Below are the code and all the weights of a small trained network. Each question names an input and a class and asks about switching units off, where a switched-off unit gives its printed mean instead of its output.

import numpy as np


def w(rows, s, z=0):
    codes = np.array(rows[::2]) - 128.0
    scale = np.full(codes.shape[1], s)
    scale[-1] = z or s
    return codes * scale


def f(y):
    return np.maximum(y, 0)


def log_softmax(a):
    a = a - a.max(-1, keepdims=True)
    return a - np.log(np.exp(a).sum(-1, keepdims=True))


def net(x, mask):
    res = np.array(x, float).reshape(1, 3) / 4 @ E
    y = f(res @ A[0][:, :-1].T + A[0][:, -1])
    res = res + np.where(mask, y, B[0][:, -1]) @ B[0][:, :-1]
    return log_softmax(res[-1] @ U[:, :-1].T + U[:, -1])


A, B = {}, {}
E = w([
[147,70,114,202,219,78],'x0',
[212,42,104,70,131,164],'x1',
[149,83,254,185,101,163],'x2',
],0.015)
A[0] = w([
[113,119,128,137,140,153,251],'N1',
[115,95,150,172,191,65,87],'N2',
[110,149,64,60,170,106,128],'N3',
[189,88,114,102,124,158,94],'N4',
[41,198,156,210,139,98,108],'N5',
[112,146,124,116,4,183,115],'N6',
[147,90,184,145,116,174,98],'N7',
[121,138,47,108,111,109,79],'N8',
[119,134,134,39,63,186,114],'N9',
[157,99,115,163,166,120,124],'N10',
[126,147,145,129,123,91,206],'N11',
[137,175,141,111,85,165,100],'N12',
[129,131,159,151,109,115,109],'N13',
[151,70,118,91,130,170,104],'N14',
[151,92,157,121,101,116,141],'N15',
[136,145,186,136,148,151,133],'N16',
[168,85,126,110,121,155,135],'N17',
[141,91,137,169,193,120,106],'N18',
[135,106,139,128,138,70,200],'N19',
[130,118,60,164,192,110,106],'N20',
[135,83,203,152,104,157,83],'N21',
[91,107,184,163,103,127,158],'N22',
[166,89,128,110,123,161,147],'N23',
[79,176,137,144,78,108,103],'N24',
[149,101,143,147,170,98,98],'N25',
[147,106,198,179,99,172,95],'N26',
[214,89,97,84,122,149,114],'N27',
],0.017,0.02)
B[0] = w([
[134,48,55,123,13,150,246],'N1',
[70,81,188,99,176,139,208],'N2',
[102,246,169,245,57,56,221],'N3',
[167,172,73,60,204,177,181],'N4',
[202,140,22,83,236,190,250],'N5',
[66,64,164,92,150,117,225],'N6',
[121,213,148,192,113,103,196],'N7',
[102,205,154,194,134,55,183],'N8',
[76,61,203,114,148,88,225],'N9',
[114,90,202,113,124,152,191],'N10',
[129,105,73,84,62,128,205],'N11',
[81,67,172,101,173,125,178],'N12',
[139,181,130,153,150,121,156],'N13',
[154,158,89,57,164,155,182],'N14',
[112,163,103,142,105,105,178],'N15',
[87,177,121,128,103,127,180],'N16',
[131,118,83,117,152,137,188],'N17',
[73,93,162,96,147,111,203],'N18',
[112,84,122,119,85,112,207],'N19',
[94,126,177,124,147,79,202],'N20',
[98,212,149,164,126,98,204],'N21',
[124,162,108,158,99,91,212],'N22',
[144,129,65,116,138,152,192],'N23',
[143,128,105,76,187,168,191],'N24',
[119,98,184,124,160,111,177],'N25',
[132,195,152,155,113,56,214],'N26',
[161,150,58,71,175,119,208],'N27',
],0.012,0.021)
U = w([
[149,132,72,103,193,128,123],'0',
[112,180,158,169,101,90,116],'1',
[90,53,210,110,162,107,110],'2',
[137,55,77,124,5,124,255],'3',
[134,100,172,146,129,139,99],'4',
[163,129,169,160,135,124,95],'5',
[143,107,137,141,121,139,95],'6',
[147,121,142,148,129,152,96],'7',
],0.021,0.0091)

Each question gives the input, the list of numbers given to net, and the class t.
The units are the neurons (one row each of A and B). Each row of codes is followed by its name. A weight is (code - 128) times the scale printed after its matrix; where a second scale follows, it is the last column's (A, B and U).
mask holds one flag per neuron, in row order. A switched-off neuron (its flag False) gives its mean, the last column of its row in B, instead of its output. The means were averaged over made-up inputs and are rounded, as every weight is.
A unit's drop is (log p(t) with every unit on - log p(t) with that unit switched off) / (log p(t) with every unit on - log p(t) with every unit switched off).
The circuit of an input: a set's keep is (log p(t) with only the set's units on - log p(t) with every unit switched off) / (log p(t) with every unit on - log p(t) with every unit switched off). Starting from the 12 units with the biggest drops (on a tie, the unit counted first), units are removed one at a time, each time the one whose removal leaves the highest keep (on an exact tie, the one counted first), for as long as the keep stays at least 0.8.
circuit, biggest first: the units of the circuit, biggest drop first
unit that matters most: the unit with the biggest drop
k most important neurons: the k neurons with the biggest drops, biggest first
drop of u: that unit's drop, to one decimal
input [-7,-8,5], class 0: circuit, biggest first => [N5]
input [-6,5,1], class 2: 4 most important neurons => [N9; N5; N6; N12]
input [-6,-6,4], class 0: 2 most important neurons => [N5; N24]
input [4,-4,2], class 0: 4 most important neurons => [N5; N9; N6; N12]
input [-8,-2,-6], class 2: 2 most important neurons => [N9; N6]
input [-8,-5,7], class 2: 4 most important neurons => [N6; N12; N9; N3]
input [-2,1,-4], class 1: 2 most important neurons => [N3; N8]
input [-3,-1,-3], class 3: 4 most important neurons => [N21; N26; N7; N2]
input [3,-1,3], class 3: 3 most important neurons => [N3; N9; N8]
input [-2,3,3], class 3: 3 most important neurons => [N5; N3; N24]
input [-1,7,7], class 0: 3 most important neurons => [N4; N3; N27]
input [2,8,7], class 0: 2 most important neurons => [N4; N27]
input [-7,5,-3], class 2: 2 most important neurons => [N9; N5]
input [-6,0,4], class 2: unit that matters most => N6
input [-1,3,2], class 3: 2 most important neurons => [N5; N24]
input [0,-7,1], class 0: drop of N5 => 0.5
input [-3,-1,2], class 3: drop of N2 => 0.3
input [-3,2,4], class 1: drop of N5 => 0.2
input [-3,1,5], class 1: drop of N23 => 0.0
input [6,-8,1], class 0: most important neuron => [N5]
